Below is a small trained network, with its code and all its weights. Each question gives an input and a class and asks what happens when units are switched off, that is, made to give their printed mean instead of their output.

import numpy as np


def w(rows, s, z=0):
    codes = np.array(rows[::2]) - 128.0
    scale = np.full(codes.shape[1], s)
    scale[-1] = z or s
    return codes * scale


def f(y):
    return y / 2 * (1 + np.tanh(0.7978845608 * (y + 0.044715 * y**3)))


def log_softmax(a):
    a = a - a.max(-1, keepdims=True)
    return a - np.log(np.exp(a).sum(-1, keepdims=True))


def net(x, mask):
    res = np.array(x, float).reshape(1, 4) / 4 @ E
    y = f(res @ A[0][:, :-1].T + A[0][:, -1])
    res = res + np.where(mask, y, B[0][:, -1]) @ B[0][:, :-1]
    return log_softmax(res[-1] @ U[:, :-1].T + U[:, -1])


A, B = {}, {}
E = w([
[96,215,55,197,197,79,24,161,95,41,208],'x0',
[218,38,114,84,224,156,57,65,154,183,246],'x1',
[37,162,128,206,64,172,113,62,248,153,185],'x2',
[233,241,2,115,140,168,226,123,179,96,129],'x3',
],0.0057)
A[0] = w([
[72,173,98,149,68,131,188,181,119,117,65,223],'neuron 1',
[62,140,80,110,91,112,132,137,104,94,46,57],'neuron 2',
[86,165,128,110,93,79,177,208,86,86,90,163],'neuron 3',
[18,55,171,158,129,114,41,111,96,138,118,127],'neuron 4',
[157,110,118,74,170,110,101,170,38,130,48,143],'neuron 5',
[192,206,80,107,95,207,183,117,146,93,138,132],'neuron 6',
[236,169,56,129,123,161,156,107,137,54,86,147],'neuron 7',
[212,181,51,107,95,133,207,126,154,168,126,134],'neuron 8',
[72,182,148,220,69,81,131,100,198,127,58,192],'neuron 9',
[145,59,185,86,71,120,209,92,154,196,96,46],'neuron 10',
[160,53,160,110,66,216,206,94,167,152,35,86],'neuron 11',
[104,172,132,158,80,85,140,134,115,126,57,86],'neuron 12',
[197,129,123,53,156,85,158,175,92,91,112,53],'neuron 13',
[89,89,201,149,133,104,86,137,79,132,127,254],'neuron 14',
[122,148,97,180,159,89,61,148,106,29,217,125],'neuron 15',
[95,125,87,204,64,192,128,82,239,118,191,156],'neuron 16',
[76,157,119,174,82,185,99,74,177,146,148,44],'neuron 17',
[98,179,85,216,204,65,61,148,90,65,163,85],'neuron 18',
[156,183,71,133,147,153,206,111,150,75,110,170],'neuron 19',
[101,191,169,158,87,77,150,168,84,130,47,112],'neuron 20',
[187,82,121,91,197,150,64,3,129,190,178,153],'neuron 21',
[173,109,102,69,196,91,146,199,53,90,59,146],'neuron 22',
[60,78,162,106,119,81,95,117,113,118,115,38],'neuron 23',
[167,123,131,59,172,62,145,193,42,87,115,136],'neuron 24',
[179,63,116,110,206,133,72,68,172,161,212,109],'neuron 25',
[181,151,147,103,85,186,207,72,122,139,126,91],'neuron 26',
[143,73,197,99,91,168,164,104,152,193,62,80],'neuron 27',
[134,172,70,215,106,99,74,162,58,102,177,54],'neuron 28',
[204,191,60,194,161,137,197,180,172,83,146,87],'neuron 29',
[224,106,83,125,138,103,159,135,184,156,231,102],'neuron 30',
[98,50,199,120,153,120,67,142,103,107,115,171],'neuron 31',
[129,128,117,177,148,85,123,123,105,75,214,23],'neuron 32',
[69,151,139,137,85,98,197,144,122,91,77,88],'neuron 33',
[177,60,156,113,109,205,169,125,115,168,87,151],'neuron 34',
[94,168,113,137,62,124,137,174,107,95,80,106],'neuron 35',
[92,85,212,130,96,66,102,175,84,127,147,116],'neuron 36',
[76,169,142,195,2,93,165,169,151,96,118,159],'neuron 37',
[86,178,184,128,97,74,173,192,118,53,105,77],'neuron 38',
[95,88,214,159,124,76,75,158,98,134,118,182],'neuron 39',
[69,183,134,150,129,156,173,153,91,114,67,93],'neuron 40',
[64,51,188,149,100,79,118,142,93,142,142,57],'neuron 41',
[76,161,93,129,94,168,132,75,181,123,174,65],'neuron 42',
[103,177,145,143,140,96,56,188,125,28,202,64],'neuron 43',
[186,64,119,93,204,118,87,85,149,177,186,197],'neuron 44',
[180,127,169,86,155,111,150,179,32,68,97,122],'neuron 45',
[62,147,128,181,100,167,124,48,189,123,122,207],'neuron 46',
[104,177,156,157,54,131,74,52,202,118,151,136],'neuron 47',
],0.0064,0.0036)
B[0] = w([
[219,103,96,89,96,107,66,169,125,127,123,219],'neuron 1',
[155,97,124,76,108,214,66,191,220,134,186,154],'neuron 2',
[192,110,70,56,95,142,64,130,200,166,155,200],'neuron 3',
[206,208,183,205,38,213,150,210,49,107,128,225],'neuron 4',
[188,44,186,230,151,150,129,31,207,199,87,205],'neuron 5',
[217,203,179,195,53,184,127,204,39,113,166,201],'neuron 6',
[224,206,200,198,20,180,168,153,93,141,148,206],'neuron 7',
[185,188,203,179,40,156,141,211,57,57,115,205],'neuron 8',
[199,55,121,118,78,112,71,104,199,156,77,209],'neuron 9',
[33,42,114,99,203,48,214,237,25,26,45,198],'neuron 10',
[76,26,70,95,213,51,197,221,84,41,48,215],'neuron 11',
[166,91,85,45,121,178,80,190,199,130,195,161],'neuron 12',
[130,75,222,210,155,205,133,88,186,118,80,169],'neuron 13',
[217,189,131,174,34,111,130,142,102,109,112,231],'neuron 14',
[87,27,103,76,167,71,197,194,87,71,14,225],'neuron 15',
[163,54,193,215,150,117,81,68,202,162,40,219],'neuron 16',
[96,35,236,222,188,156,92,95,215,139,93,159],'neuron 17',
[41,38,95,67,181,43,210,215,64,38,49,223],'neuron 18',
[198,184,178,162,42,175,87,176,53,98,116,198],'neuron 19',
[171,82,51,16,90,191,55,163,194,158,184,193],'neuron 20',
[209,119,58,1,79,165,23,166,177,166,177,255],'neuron 21',
[143,44,210,224,190,122,83,25,228,236,79,219],'neuron 22',
[186,181,233,137,96,223,199,221,95,61,182,156],'neuron 23',
[140,40,194,198,190,111,103,34,196,223,86,209],'neuron 24',
[198,119,64,29,71,186,61,176,221,176,193,242],'neuron 25',
[102,148,165,141,145,143,162,210,62,40,105,166],'neuron 26',
[73,70,107,106,205,67,200,232,66,58,50,198],'neuron 27',
[58,45,130,102,195,83,219,225,129,37,50,177],'neuron 28',
[189,187,204,194,59,178,159,229,57,89,97,201],'neuron 29',
[190,150,122,82,66,174,54,201,143,99,161,197],'neuron 30',
[207,182,162,175,23,195,119,178,94,134,137,214],'neuron 31',
[84,52,157,70,205,133,131,228,138,46,104,149],'neuron 32',
[153,92,46,66,147,149,89,220,181,155,191,174],'neuron 33',
[99,45,76,101,155,71,122,180,125,101,55,197],'neuron 34',
[174,102,96,59,96,166,65,204,175,152,168,170],'neuron 35',
[195,194,183,183,50,197,152,164,84,87,169,196],'neuron 36',
[211,96,115,72,97,137,49,136,183,165,117,209],'neuron 37',
[163,74,66,45,150,151,69,177,180,138,199,176],'neuron 38',
[219,207,157,178,35,186,149,165,65,137,130,217],'neuron 39',
[171,87,69,68,103,213,54,181,193,159,201,165],'neuron 40',
[174,213,202,181,75,220,174,218,60,64,194,182],'neuron 41',
[126,75,223,214,166,173,111,122,139,141,79,158],'neuron 42',
[54,51,96,96,193,79,234,222,80,34,54,190],'neuron 43',
[220,106,28,51,82,142,25,164,169,141,165,253],'neuron 44',
[156,26,188,194,167,125,100,71,240,184,67,197],'neuron 45',
[141,66,168,179,140,51,74,74,182,188,63,200],'neuron 46',
[105,53,204,203,174,82,110,63,169,154,59,183],'neuron 47',
],0.005,0.0067)
U = w([
[156,122,41,4,102,180,28,174,200,180,202,44],'0',
[158,225,209,223,47,203,160,201,41,100,158,46],'1',
[59,58,100,70,206,51,212,222,72,60,61,88],'2',
[129,63,221,239,175,139,77,69,224,220,94,108],'3',
[162,155,97,151,69,88,75,101,113,191,102,207],'4',
[25,207,104,113,212,75,181,18,62,101,248,2],'5',
[2,221,76,107,254,70,230,45,85,199,187,2],'6',
],0.0067,0.0048)

Each question gives the input, the list of numbers given to net, and the class t.
The units are the neurons (one row each of A and B). Each row of codes is followed by its name. A weight is (code - 128) times the scale printed after its matrix; where a second scale follows, it is the last column's (A, B and U).
mask holds one flag per neuron, in row order. A switched-off neuron (its flag False) gives its mean, the last column of its row in B, instead of its output. The means were averaged over made-up inputs and are rounded, as every weight is.
A unit's drop is (log p(t) with every unit on - log p(t) with that unit switched off) / (log p(t) with every unit on - log p(t) with every unit switched off).
The circuit of an input: a set's keep is (log p(t) with only the set's units on - log p(t) with every unit switched off) / (log p(t) with every unit on - log p(t) with every unit switched off). Starting from the 12 units with the biggest drops (on a tie, the unit counted first), units are removed one at a time, each time the one whose removal leaves the highest keep (on an exact tie, the one counted first), for as long as the keep stays at least 0.8.
units of the circuit, in order: the units of the circuit, biggest drop first
unit that matters most: the unit with the biggest drop
top k neurons: the k neurons with the biggest drops, biggest first
drop when u is switched off: that unit's drop, to one decimal
input [3,-6,-3,6], class 0: unit that matters most : neuron 3
input [3,4,-5,3], class 3: units of the circuit, in order : (neuron 22; neuron 24)
input [-5,0,2,-5], class 1: units of the circuit, in order : (neuron 4; neuron 41)
input [-4,-3,8,-8], class 1: top 2 neurons : (neuron 4; neuron 41)
input [7,6,-3,-7], class 1: top 3 neurons : (neuron 4; neuron 31; neuron 39)
input [-4,4,8,7], class 3: top 2 neurons : (neuron 16; neuron 46)
input [3,-7,4,-7], class 0: top 4 neurons : (neuron 20; neuron 37; neuron 38; neuron 9)
input [6,3,0,6], class 1: top 3 neurons : (neuron 7; neuron 29; neuron 6)
input [7,-6,5,5], class 2: top 3 neurons : (neuron 18; neuron 28; neuron 43)
input [7,2,0,6], class 2: top 4 neurons : (neuron 18; neuron 15; neuron 28; neuron 43)
input [-8,-8,1,-7], class 0: top 2 neurons : (neuron 20; neuron 37)
input [-8,-7,2,-7], class 2: top 2 neurons : (neuron 10; neuron 11)
input [-7,-4,-8,-1], class 3: top 4 neurons : (neuron 22; neuron 5; neuron 45; neuron 24)
input [7,0,-7,8], class 1: units of the circuit, in order : (neuron 29)
input [8,-7,4,-7], class 2: top 4 neurons : (neuron 18; neuron 43; neuron 28; neuron 15)
input [-7,-7,7,6], class 0: top 2 neurons : (neuron 37; neuron 33)
input [-4,3,6,5], class 3: top 3 neurons : (neuron 16; neuron 46; neuron 4)
input [5,-2,-7,5], class 3: top 2 neurons : (neuron 22; neuron 24)
input [4,-5,-4,-5], class 0: drop when neuron 38 is switched off : 0.4
input [-2,4,5,5], class 1: drop when neuron 23 is switched off : -0.1
input [2,-6,-8,0], class 3: unit that matters most : neuron 22
input [8,0,8,1], class 2: drop when neuron 43 is switched off : 0.2
input [-6,-6,0,-4], class 0: drop when neuron 3 is switched off : 0.2
